Below are the code and all the weights of a small trained network. Each question names an input and a class and asks about switching units off, where a switched-off unit gives its printed mean instead of its output.

import numpy as np


def w(rows, s, z=0):
    codes = np.array(rows[::2]) - 128.0
    scale = np.full(codes.shape[1], s)
    scale[-1] = z or s
    return codes * scale


def norm(h):
    return h / np.sqrt((h * h).mean(-1, keepdims=True) + 1e-5)


def f(y):
    return y / 2 * (1 + np.tanh(0.7978845608 * (y + 0.044715 * y**3)))


def log_softmax(a):
    a = a - a.max(-1, keepdims=True)
    return a - np.log(np.exp(a).sum(-1, keepdims=True))


def net(x, mask):
    res = np.array(x, float).reshape(1, 6) / 4 @ E
    u = 0
    for l in range(4):
        y = f(norm(res) @ A[l][:, :-1].T + A[l][:, -1])
        res = res + np.where(mask[u : u + 7], y, B[l][:, -1]) @ B[l][:, :-1]
        u += 7
    return log_softmax(norm(res)[-1] @ U[:, :-1].T + U[:, -1])


A, B = {}, {}
E = w([
[126,127,129,128,129],'x0',
[115,102,125,53,147],'x1',
[128,129,129,127,127],'x2',
[1,113,51,144,103],'x3',
[127,128,129,128,127],'x4',
[102,200,78,135,204],'x5',
],0.0039)
A[0] = w([
[136,222,82,138,255,169],'0.n0',
[39,119,58,153,66,250],'0.n1',
[138,113,71,50,181,73],'0.n2',
[48,139,127,175,117,145],'0.n3',
[114,82,111,90,90,147],'0.n4',
[198,198,170,119,201,127],'0.n5',
[133,144,115,225,102,172],'0.n6',
],0.0055,0.0017)
B[0] = w([
[101,254,146,73,170,231],'0.n0',
[94,27,133,195,157,251],'0.n1',
[120,74,207,94,60,152],'0.n2',
[150,82,94,177,143,169],'0.n3',
[52,155,192,146,215,158],'0.n4',
[26,78,192,129,47,217],'0.n5',
[226,50,207,161,76,165],'0.n6',
],0.0031,0.0035)
A[1] = w([
[205,198,147,124,113,118],'1.n0',
[182,87,158,148,42,109],'1.n1',
[165,218,148,190,162,111],'1.n2',
[204,182,191,165,91,141],'1.n3',
[21,153,2,205,129,40],'1.n4',
[206,247,138,76,162,6],'1.n5',
[99,212,68,105,155,55],'1.n6',
],0.0052,0.0017)
B[1] = w([
[40,177,101,112,127,177],'1.n0',
[174,125,55,163,202,218],'1.n1',
[77,83,98,188,101,157],'1.n2',
[65,173,40,140,172,233],'1.n3',
[254,168,167,73,103,251],'1.n4',
[24,54,178,132,98,183],'1.n5',
[205,60,133,146,111,142],'1.n6',
],0.0047,0.0025)
A[2] = w([
[202,174,108,206,155,123],'2.n0',
[138,163,162,51,187,140],'2.n1',
[186,90,136,55,150,137],'2.n2',
[58,159,21,126,185,75],'2.n3',
[162,232,97,85,113,8],'2.n4',
[140,101,58,180,105,161],'2.n5',
[152,109,141,104,3,187],'2.n6',
],0.0054,0.0018)
B[2] = w([
[88,112,242,73,41,252],'2.n0',
[210,71,131,159,141,251],'2.n1',
[111,165,47,160,169,221],'2.n2',
[255,142,136,145,109,181],'2.n3',
[73,14,169,141,133,120],'2.n4',
[149,130,245,95,170,214],'2.n5',
[120,188,115,168,197,154],'2.n6',
],0.0043,0.0018)
A[3] = w([
[41,219,71,205,105,3],'3.n0',
[209,254,218,161,23,13],'3.n1',
[150,100,189,131,136,197],'3.n2',
[38,119,208,193,37,68],'3.n3',
[171,107,50,229,104,123],'3.n4',
[123,186,99,7,122,114],'3.n5',
[207,102,85,93,178,122],'3.n6',
],0.0048,0.0018)
B[3] = w([
[126,86,90,236,209,122],'3.n0',
[28,139,80,77,56,244],'3.n1',
[105,181,104,135,75,231],'3.n2',
[234,158,64,127,154,250],'3.n3',
[157,145,254,88,163,139],'3.n4',
[202,129,220,173,148,156],'3.n5',
[149,154,38,139,110,209],'3.n6',
],0.0054,0.0023)
U = w([
[104,187,127,113,5,214],'0',
[234,137,43,94,174,184],'1',
[55,179,95,242,191,104],'2',
[112,165,252,73,207,60],'3',
[194,50,205,233,90,4],'4',
[36,28,96,107,170,110],'5',
],0.015,0.0019)

Each question gives the input, the list of numbers given to net, and the class t.
The units are the neurons (one row each of A and B). Each row of codes is followed by its name. A weight is (code - 128) times the scale printed after its matrix; where a second scale follows, it is the last column's (A, B and U).
mask holds one flag per neuron, layer by layer. A switched-off neuron (its flag False) gives its mean, the last column of its row in B, instead of its output. The means were averaged over made-up inputs and are rounded, as every weight is.
A unit's drop is (log p(t) with every unit on - log p(t) with that unit switched off) / (log p(t) with every unit on - log p(t) with every unit switched off).
The circuit of an input: a set's keep is (log p(t) with only the set's units on - log p(t) with every unit switched off) / (log p(t) with every unit on - log p(t) with every unit switched off). Starting from the 12 units with the biggest drops (on a tie, the unit counted first), units are removed one at a time, each time the one whose removal leaves the highest keep (on an exact tie, the one counted first), for as long as the keep stays at least 0.8.
circuit, biggest first: the units of the circuit, biggest drop first
most important unit: the unit with the biggest drop
top k neurons: the k neurons with the biggest drops, biggest first
k most important neurons of layer l: the k neurons of layer l with the biggest drops, biggest first
drop of u: that unit's drop, to one decimal
input [3,-5,2,-1,-8,-1], class 0: most important unit	2.n0
input [-8,1,-7,0,-8,7], class 3: top 4 neurons	(0.n0 1.n1 1.n5 2.n2)
input [-7,0,-7,-6,2,5], class 2: circuit, biggest first	(1.n2 1.n4)
input [-3,-2,3,1,-6,5], class 0: top 2 neurons	(1.n6 3.n1)
input [-4,8,-5,-1,2,3], class 3: top 2 neurons	(1.n1 0.n2)
input [2,4,-6,0,-4,7], class 3: top 4 neurons	(0.n0 1.n1 1.n5 0.n2)
input [-7,7,-8,5,-5,1], class 1: top 2 neurons	(0.n5 1.n4)
input [8,2,-2,1,0,-8], class 5: top 3 neurons	(1.n4 3.n3 0.n4)
input [-5,0,0,2,-1,-5], class 4: top 2 neurons	(3.n1 0.n0)
input [0,1,-4,-2,-1,6], class 3: 2 most important neurons of layer 1	(1.n3 1.n6)
input [0,-2,8,-8,6,7], class 2: top 2 neurons	(1.n2 3.n0)
input [-3,-6,-4,-2,5,-3], class 0: top 2 neurons	(2.n0 3.n1)
input [8,0,-3,7,2,-1], class 4: 2 most important neurons of layer 1	(1.n4 1.n5)
input [-3,0,-6,5,-3,-7], class 4: most important unit	3.n1
input [-7,-7,-1,2,-3,8], class 0: top 2 neurons	(1.n4 2.n0)
input [-8,6,0,0,-3,8], class 3: 2 most important neurons of layer 3	(3.n3 3.n5)
input [8,6,-2,0,8,8], class 3: top 2 neurons	(0.n0 1.n1)
input [3,4,7,1,4,7], class 1: top 2 neurons	(1.n6 2.n1)
input [-4,-6,0,3,3,-1], class 4: top 2 neurons	(0.n6 0.n1)
input [-4,-6,2,4,8,-1], class 4: most important unit	0.n1
input [8,0,3,-7,-1,7], class 2: 2 most important neurons of layer 1	(1.n2 1.n4)
input [3,0,-5,1,-6,1], class 0: top 2 neurons	(2.n0 3.n3)
input [-4,2,-3,1,4,-2], class 5: top 2 neurons	(0.n0 1.n4)
input [8,-2,4,8,8,-6], class 4: drop of 1.n4	0.1
input [-8,7,5,-1,6,-3], class 1: drop of 0.n0	0.3
input [-5,-4,7,-6,-8,8], class 2: drop of 3.n0	0.1
input [-4,-3,-2,6,8,6], class 0: drop of 1.n4	0.8
input [-6,-2,4,4,6,-3], class 4: most important unit	0.n1
